Here is a tiny trained network, its code and every weight. The questions are about switching its units off for an input and a class, where a switched-off unit gives its printed mean instead of its output.

import numpy as np


def w(rows, s, z=0):
    codes = np.array(rows[::2]) - 128.0
    scale = np.full(codes.shape[1], s)
    scale[-1] = z or s
    return codes * scale


def f(y):
    return np.maximum(y, 0)


def log_softmax(a):
    a = a - a.max(-1, keepdims=True)
    return a - np.log(np.exp(a).sum(-1, keepdims=True))


def net(x, mask):
    res = np.array(x, float).reshape(1, 8) / 4 @ E
    y = f(res @ A[0][:, :-1].T + A[0][:, -1])
    res = res + np.where(mask, y, B[0][:, -1]) @ B[0][:, :-1]
    return log_softmax(res[-1] @ U[:, :-1].T + U[:, -1])


A, B = {}, {}
E = w([
[128,129,131,127,128,132],'x0',
[128,128,130,128,129,129],'x1',
[8,153,136,133,74,106],'x2',
[134,127,233,34,171,51],'x3',
[98,196,79,142,233,103],'x4',
[128,128,125,129,126,125],'x5',
[128,128,128,128,129,127],'x6',
[167,217,195,205,90,116],'x7',
],0.012)
A[0] = w([
[166,122,138,127,153,168,100],'neuron 1',
[119,151,93,159,148,151,105],'neuron 2',
[145,58,147,100,66,167,140],'neuron 3',
[141,117,101,204,127,226,103],'neuron 4',
[86,35,80,101,150,118,84],'neuron 5',
[150,185,61,165,172,112,106],'neuron 6',
[156,171,186,179,115,133,161],'neuron 7',
[104,198,98,129,246,141,165],'neuron 8',
[115,155,130,124,188,105,63],'neuron 9',
[204,113,126,132,180,159,6],'neuron 10',
[212,111,105,90,113,157,70],'neuron 11',
[99,74,110,101,175,176,59],'neuron 12',
[113,115,41,178,88,176,51],'neuron 13',
[165,196,178,234,104,122,137],'neuron 14',
[17,150,154,132,89,137,118],'neuron 15',
[220,71,124,169,177,116,36],'neuron 16',
[140,87,54,209,109,173,68],'neuron 17',
[182,143,149,144,160,158,65],'neuron 18',
[153,108,159,134,75,137,117],'neuron 19',
[194,158,106,108,144,144,99],'neuron 20',
[130,44,60,74,133,150,103],'neuron 21',
[137,116,157,58,134,74,140],'neuron 22',
[152,129,185,71,156,40,74],'neuron 23',
],0.013,0.0022)
B[0] = w([
[89,154,78,132,139,154,162],'neuron 1',
[147,111,132,94,118,169,170],'neuron 2',
[138,82,66,139,60,110,209],'neuron 3',
[167,144,174,102,148,166,219],'neuron 4',
[156,151,145,207,166,76,200],'neuron 5',
[152,70,133,109,100,138,195],'neuron 6',
[188,110,119,174,183,53,211],'neuron 7',
[149,22,86,118,18,104,222],'neuron 8',
[160,114,138,139,55,165,173],'neuron 9',
[47,200,45,93,160,163,187],'neuron 10',
[86,129,90,99,109,113,185],'neuron 11',
[168,108,179,200,188,59,179],'neuron 12',
[168,185,177,67,134,155,224],'neuron 13',
[185,127,100,166,176,94,253],'neuron 14',
[1,211,40,129,165,144,217],'neuron 15',
[74,184,62,102,130,137,198],'neuron 16',
[139,140,199,69,134,192,224],'neuron 17',
[96,169,116,166,139,150,174],'neuron 18',
[119,49,73,147,70,153,186],'neuron 19',
[18,167,76,138,137,91,173],'neuron 20',
[150,82,134,151,185,80,209],'neuron 21',
[134,124,173,71,159,161,206],'neuron 22',
[170,158,191,84,117,194,231],'neuron 23',
],0.0084,0.015)
U = w([
[171,165,188,59,130,175,6],'0',
[44,186,47,131,145,135,129],'1',
[187,121,119,212,193,88,247],'2',
[161,68,75,126,8,135,199],'3',
],0.013,0.0018)

Each question gives the input, the list of numbers given to net, and the class t.
The units are the neurons (one row each of A and B). Each row of codes is followed by its name. A weight is (code - 128) times the scale printed after its matrix; where a second scale follows, it is the last column's (A, B and U).
mask holds one flag per neuron, in row order. A switched-off neuron (its flag False) gives its mean, the last column of its row in B, instead of its output. The means were averaged over made-up inputs and are rounded, as every weight is.
A unit's drop is (log p(t) with every unit on - log p(t) with that unit switched off) / (log p(t) with every unit on - log p(t) with every unit switched off).
The circuit of an input: a set's keep is (log p(t) with only the set's units on - log p(t) with every unit switched off) / (log p(t) with every unit on - log p(t) with every unit switched off). Starting from the 12 units with the biggest drops (on a tie, the unit counted first), units are removed one at a time, each time the one whose removal leaves the highest keep (on an exact tie, the one counted first), for as long as the keep stays at least 0.8.
circuit, biggest first: the units of the circuit, biggest drop first
most important unit: the unit with the biggest drop
top k neurons: the k neurons with the biggest drops, biggest first
drop of u: that unit's drop, to one decimal
input [6,-8,5,2,8,4,-1,7], class 3: circuit, biggest first	[neuron 8]
input [-5,7,-4,3,8,1,-7,-8], class 2: top 3 neurons	[neuron 12; neuron 5; neuron 21]
input [-2,-8,7,-2,4,-2,6,8], class 2: top 2 neurons	[neuron 14; neuron 7]
input [-4,1,-5,-7,-6,-6,6,-2], class 0: top 2 neurons	[neuron 17; neuron 13]
input [-6,-7,-6,-8,0,-4,-3,8], class 0: top 2 neurons	[neuron 17; neuron 4]
input [-7,-4,7,-5,-8,-8,-5,-8], class 2: circuit, biggest first	[neuron 5; neuron 21]
input [0,0,-5,-6,3,3,1,1], class 0: top 4 neurons	[neuron 17; neuron 4; neuron 15; neuron 13]
input [5,3,1,-6,-6,2,0,6], class 0: top 3 neurons	[neuron 17; neuron 13; neuron 4]
input [2,-1,7,-4,1,-4,4,-8], class 2: top 3 neurons	[neuron 5; neuron 12; neuron 21]
input [-1,6,-6,-1,-2,3,2,-7], class 2: top 3 neurons	[neuron 21; neuron 12; neuron 5]
input [6,-1,-1,-6,-5,0,0,7], class 2: top 3 neurons	[neuron 14; neuron 7; neuron 23]
input [-7,3,3,0,-3,1,5,2], class 1: top 2 neurons	[neuron 8; neuron 15]
input [8,2,2,-7,8,-8,8,-7], class 3: top 2 neurons	[neuron 8; neuron 6]
input [1,7,7,-7,-3,8,-5,4], class 0: top 2 neurons	[neuron 13; neuron 17]
input [-3,3,5,7,4,-8,8,-4], class 0: most important unit	neuron 23
input [0,-5,-3,2,-5,-2,-6,-5], class 2: top 2 neurons	[neuron 8; neuron 21]
input [-3,5,8,-1,-7,4,-6,1], class 1: top 2 neurons	[neuron 15; neuron 8]
input [-5,-2,-8,6,-7,7,-2,2], class 1: top 2 neurons	[neuron 10; neuron 16]
input [8,-2,-3,-4,8,5,-4,5], class 3: drop of neuron 8	0.7
input [3,-1,1,5,-8,-4,-4,-1], class 3: circuit, biggest first	[neuron 3]
input [7,1,4,0,-2,-7,0,-5], class 2: drop of neuron 16	0.2
input [-5,6,-6,6,-7,8,7,2], class 3: drop of neuron 13	0.5
input [-4,3,3,-3,3,-5,2,-4], class 2: drop of neuron 10	0.1
